[ 1.26  1.21 -0.53  0.62 -4.47 -4.79 -2.23 -1.08 -3.44  0.79] -> j350
[0.07 0.82 2.58 0.80 1.74 3.02 4.77 4.29 4.06 5.22] -> j172
[-1.08 -4.79 -0.53 -3.44  0.62 -2.23  1.22  0.79  1.26 -4.47] -> j672
order: [ 1.26 -2.23 -4.47 -0.53  0.62 -4.79 -3.44  0.79  1.21 -1.08]
j350
loc: [5.22]
j172, 10
order: [3.02 0.82 2.58 5.22 4.77 4.29 1.74 4.06 0.07 0.80]
j172
loc: [4.77]
j172, 7
order: [ 0.79 -3.44 -1.08 -2.23 -4.79 -4.47  0.62 -0.53  1.21  1.26]
j350

